Here is a tiny trained network, its code and every weight. The questions are about switching its units off for an input and a class, where a switched-off unit gives its printed mean instead of its output.

import numpy as np


def w(rows, s, z=0):
    codes = np.array(rows[::2]) - 128.0
    scale = np.full(codes.shape[1], s)
    scale[-1] = z or s
    return codes * scale


def f(y):
    return np.maximum(y, 0)


def log_softmax(a):
    a = a - a.max(-1, keepdims=True)
    return a - np.log(np.exp(a).sum(-1, keepdims=True))


def net(x, mask):
    res = np.array(x, float).reshape(1, 6) / 4 @ E
    y = f(res @ A[0][:, :-1].T + A[0][:, -1])
    res = res + np.where(mask, y, B[0][:, -1]) @ B[0][:, :-1]
    return log_softmax(res[-1] @ U[:, :-1].T + U[:, -1])


A, B = {}, {}
E = w([
[229,242,128,137,207],'x0',
[125,126,124,128,128],'x1',
[36,170,93,46,210],'x2',
[37,210,81,247,77],'x3',
[124,130,128,128,130],'x4',
[93,175,254,90,81],'x5',
],0.0081)
A[0] = w([
[218,158,116,138,74,168],'N1',
[39,65,131,123,81,9],'N2',
[127,175,224,55,68,48],'N3',
[192,70,186,148,100,195],'N4',
[214,106,132,193,60,255],'N5',
[117,116,90,48,151,150],'N6',
[111,224,212,135,147,86],'N7',
[119,86,75,130,132,125],'N8',
[143,44,41,156,187,57],'N9',
[222,46,153,88,150,73],'N10',
[73,152,93,97,205,243],'N11',
[116,161,184,124,193,159],'N12',
[106,144,54,203,137,82],'N13',
[188,105,42,170,184,128],'N14',
[76,39,102,150,123,102],'N15',
[152,59,159,176,238,34],'N16',
[113,93,61,130,105,85],'N17',
[212,230,125,184,222,46],'N18',
[176,11,197,66,209,44],'N19',
[133,113,102,203,94,109],'N20',
[133,47,127,85,220,88],'N21',
[73,39,128,96,62,96],'N22',
[159,88,66,145,203,126],'N23',
],0.011,0.0052)
B[0] = w([
[96,124,95,85,176,201],'N1',
[173,87,150,162,200,195],'N2',
[118,140,206,122,53,208],'N3',
[115,149,87,75,138,218],'N4',
[45,96,72,49,141,248],'N5',
[89,134,120,104,114,200],'N6',
[115,99,159,134,121,206],'N7',
[139,133,194,71,119,170],'N8',
[152,127,170,118,18,196],'N9',
[77,160,114,195,132,219],'N10',
[88,166,107,86,158,254],'N11',
[129,128,117,96,128,198],'N12',
[94,144,152,171,85,207],'N13',
[112,114,199,78,52,219],'N14',
[154,102,120,125,222,194],'N15',
[148,108,136,182,67,161],'N16',
[177,61,170,150,98,166],'N17',
[180,32,168,155,254,249],'N18',
[72,145,119,234,130,243],'N19',
[87,175,130,137,177,187],'N20',
[116,94,78,159,121,209],'N21',
[207,100,128,110,204,214],'N22',
[118,97,152,105,62,203],'N23',
],0.0076,0.0098)
U = w([
[181,80,162,168,176,94],'0',
[109,115,134,140,126,254],'1',
[128,109,200,134,73,105],'2',
[79,136,114,252,129,80],'3',
[113,113,125,132,135,203],'4',
[90,122,94,90,143,40],'5',
[178,162,89,141,113,89],'6',
],0.015,0.0077)

Each question gives the input, the list of numbers given to net, and the class t.
The units are the neurons (one row each of A and B). Each row of codes is followed by its name. A weight is (code - 128) times the scale printed after its matrix; where a second scale follows, it is the last column's (A, B and U).
mask holds one flag per neuron, in row order. A switched-off neuron (its flag False) gives its mean, the last column of its row in B, instead of its output. The means were averaged over made-up inputs and are rounded, as every weight is.
A unit's drop is (log p(t) with every unit on - log p(t) with that unit switched off) / (log p(t) with every unit on - log p(t) with every unit switched off).
The circuit of an input: a set's keep is (log p(t) with only the set's units on - log p(t) with every unit switched off) / (log p(t) with every unit on - log p(t) with every unit switched off). Starting from the 12 units with the biggest drops (on a tie, the unit counted first), units are removed one at a time, each time the one whose removal leaves the highest keep (on an exact tie, the one counted first), for as long as the keep stays at least 0.8.
units of the circuit, in order: the units of the circuit, biggest drop first
unit that matters most: the unit with the biggest drop
k most important neurons: the k neurons with the biggest drops, biggest first
drop of u: that unit's drop, to one decimal
input [0,-4,-8,-3,-5,5], class 5: 3 most important neurons	(N5, N4, N1)
input [0,1,6,-1,-3,6], class 2: unit that matters most	N3
input [-2,2,-4,-1,0,-5], class 2: units of the circuit, in order	(N9, N14)
input [6,0,0,-8,6,-8], class 2: units of the circuit, in order	(N14, N9)
input [-8,8,-4,1,-7,-7], class 0: 3 most important neurons	(N15, N22, N2)
input [-8,1,-5,8,0,6], class 0: units of the circuit, in order	(N22, N2)
input [2,-5,6,-2,-2,-6], class 2: 2 most important neurons	(N9, N14)
input [2,5,-4,8,7,8], class 2: 2 most important neurons	(N19, N3)
input [5,5,4,-8,0,7], class 3: units of the circuit, in order	(N19, N10)
input [6,4,-7,-5,2,6], class 5: 2 most important neurons	(N5, N4)
input [-1,3,2,6,3,7], class 2: 3 most important neurons	(N19, N3, N10)
input [-3,-4,-7,-6,1,-6], class 5: 3 most important neurons	(N5, N4, N1)
input [8,-3,-8,8,-3,0], class 0: 2 most important neurons	(N18, N19)
input [-4,4,3,-7,0,-6], class 3: units of the circuit, in order	(N19)
input [7,6,-8,6,-1,-5], class 5: 2 most important neurons	(N5, N1)
input [5,-5,4,0,-5,-2], class 0: 3 most important neurons	(N18, N5, N4)
input [-8,4,-8,0,8,-2], class 0: 3 most important neurons	(N22, N2, N15)
input [-1,2,6,-4,3,7], class 2: 2 most important neurons	(N3, N5)
input [-6,-4,6,-1,-4,-7], class 2: 2 most important neurons	(N9, N18)
input [6,4,-1,1,7,-7], class 2: unit that matters most	N14
input [-4,-7,4,-8,8,-7], class 3: 3 most important neurons	(N19, N10, N21)
input [-7,8,6,7,3,-6], class 1: drop of N19	0.4
input [7,-2,3,-3,-2,4], class 0: drop of N18	1.2
input [2,7,-8,-6,1,-3], class 5: drop of N4	0.4
input [0,0,-3,-5,-4,-6], class 2: drop of N23	0.2
